Here is a tiny trained network, its code and every weight. The questions are about switching its units off for an input and a target symbol, where a switched-off unit gives its printed mean instead of its output.

import numpy as np


def w(rows, s, z=0):
    codes = np.array(rows[::2]) - 128.0
    scale = np.full(codes.shape[1], s)
    scale[-1] = z or s
    return codes * scale


def norm(h):
    return h / np.sqrt((h * h).mean(-1, keepdims=True) + 1e-5)


def f(y):
    return np.maximum(y, 0)


def softmax(a):
    e = np.exp(a - a.max(-1, keepdims=True))
    return e / e.sum(-1, keepdims=True)


def log_softmax(a):
    a = a - a.max(-1, keepdims=True)
    return a - np.log(np.exp(a).sum(-1, keepdims=True))


def net(x, mask):
    ids = ['ΓΞΠΣΦαβδεζθω'.index(c) for c in x.split()]
    T = len(ids)
    res = E[ids] + P[:T]
    r = norm(res)
    for j in range(2):
        rows = slice(2 * j, 2 * j + 2)
        q, k, v = (r @ M[0][rows].T for M in (Q, K, V))
        z = softmax(np.where(np.tri(T) > 0, q @ k.T / 2**0.5, -1e9)) @ v
        o = O[0][rows]
        res = res + np.where(mask[j], z, o[:, -1]) @ o[:, :-1]
    y = f(norm(res) @ A[0][:, :-1].T + A[0][:, -1])
    res = res + np.where(mask[2:10], y, B[0][:, -1]) @ B[0][:, :-1]
    return log_softmax(norm(res)[-1] @ U[:, :-1].T + U[:, -1])


Q, K, V, O, A, B = {}, {}, {}, {}, {}, {}
E = w([
[152,82,159,126,119],'Γ',
[114,131,178,52,117],'Ξ',
[198,102,102,123,150],'Π',
[210,180,143,152,251],'Σ',
[140,115,106,143,87],'Φ',
[46,88,29,60,187],'α',
[128,194,146,101,151],'β',
[84,91,100,170,84],'δ',
[119,173,173,100,116],'ε',
[169,65,109,178,77],'ζ',
[167,101,156,137,173],'θ',
[109,132,187,79,86],'ω',
],0.024)
P = w([
[109,50,219,202,184],'0',
[121,115,254,104,192],'1',
[163,139,175,138,149],'2',
[159,145,168,125,124],'3',
[168,160,150,126,111],'4',
[166,165,144,121,99],'5',
[187,183,120,129,75],'6',
[188,189,121,110,75],'7',
[181,187,114,111,66],'8',
[184,185,119,102,59],'9',
],0.0096)
Q[0] = w([
[162,159,185,124,249],'H0',
[71,232,80,211,104],'H0',
[135,145,190,111,106],'H1',
[61,109,109,186,139],'H1',
],0.013)
K[0] = w([
[125,97,252,140,120],'H0',
[238,159,109,186,38],'H0',
[2,175,127,82,71],'H1',
[197,180,191,198,73],'H1',
],0.0098)
V[0] = w([
[40,79,219,102,170],'H0',
[129,135,43,120,136],'H0',
[68,89,116,85,218],'H1',
[181,68,1,48,127],'H1',
],0.0097)
O[0] = w([
[173,120,75,138,104,253],'H0',
[184,118,127,92,113,65],'H0',
[4,148,70,122,113,236],'H1',
[108,117,78,92,56,192],'H1',
],0.014,0.0061)
A[0] = w([
[124,141,87,230,173,172],'N0',
[124,166,74,156,92,88],'N1',
[102,133,130,140,124,109],'N2',
[117,56,239,157,137,197],'N3',
[81,79,112,230,124,190],'N4',
[146,214,141,106,147,129],'N5',
[44,82,116,147,45,167],'N6',
[205,153,246,244,238,253],'N7',
],0.013,0.0061)
B[0] = w([
[51,202,196,45,194,186],'N0',
[79,89,213,165,112,166],'N1',
[205,162,96,86,113,134],'N2',
[77,197,245,104,139,179],'N3',
[105,71,244,76,111,172],'N4',
[239,21,126,48,84,163],'N5',
[38,151,165,13,116,201],'N6',
[38,9,255,3,66,254],'N7',
],0.008,0.012)
U = w([
[144,110,149,174,136,105],'Γ',
[136,118,139,170,142,132],'Ξ',
[65,81,59,130,80,118],'Π',
[130,236,122,109,202,209],'Σ',
[127,71,146,181,139,69],'Φ',
[100,49,107,181,182,143],'α',
[152,139,148,139,144,53],'β',
[125,133,147,147,139,101],'δ',
[144,117,146,167,140,115],'ε',
[227,101,104,125,60,253],'ζ',
[193,83,141,18,178,54],'θ',
[102,82,254,114,138,159],'ω',
],0.0097,0.0033)

Each question gives the input, a string of symbols that net reads in full, and the target symbol t.
The units are the heads (2 rows each of Q, K, V and O) and the neurons (one row each of A and B). Each row of codes is followed by its name. A weight is (code - 128) times the scale printed after its matrix; where a second scale follows, it is the last column's (O, A, B and U).
mask holds one flag per unit, heads first, then neurons. A switched-off unit (its flag False) gives its mean, the last column of its rows in O or B, instead of its output. The means were averaged over made-up inputs and are rounded, as every weight is.
A unit's drop is (log p(t) with every unit on - log p(t) with that unit switched off) / (log p(t) with every unit on - log p(t) with every unit switched off).
The circuit of an input: a set's keep is (log p(t) with only the set's units on - log p(t) with every unit switched off) / (log p(t) with every unit on - log p(t) with every unit switched off). Starting from all 10 units, units are removed one at a time, each time the one whose removal leaves the highest keep (on an exact tie, the one counted first), for as long as the keep stays at least 0.8.
circuit, biggest first: the units of the circuit, biggest drop first
most important unit: the unit with the biggest drop
top k neurons: the k neurons with the biggest drops, biggest first
heads that matter: for each layer, one digit per head in row order, 1 if its drop is at least 0.15 and else 0, layers parted by /
drop when u is switched off: that unit's drop, to one decimal
input δ α Π Π δ Σ ζ, target ζ: circuit, biggest first -> H1; N7
input α Γ Π ζ, target ζ: circuit, biggest first -> H0; N7
input Ξ Ξ Π Ξ, target ζ: most important unit -> H0
input ω ω Π Π β Π, target ζ: top 2 neurons -> N7; N6
input ω α Ξ Ξ Ξ Π Π Ξ, target Π: circuit, biggest first -> H1; N7
input β Ξ Π Ξ, target θ: top 2 neurons -> N5; N7
input Ξ α Ξ Π, target Π: heads that matter -> 01
input δ α β β Π Π Π Σ, target Σ: heads that matter -> 01
input ζ Ξ Π Ξ, target θ: top 2 neurons -> N7; N1
input Π Ξ Ξ θ Π Ξ ε Π Π Ξ, target ζ: top 3 neurons -> N7; N0; N6
input Ξ Π Π δ θ Ξ Π Π Φ Π, target ζ: drop when H1 is switched off -> 0.6
input Σ α Ξ Π Ξ Π Γ, target Π: drop when H0 is switched off -> 0.1
input δ ω δ α Π Ξ Π Π Ξ β, target Π: drop when H1 is switched off -> 1.2
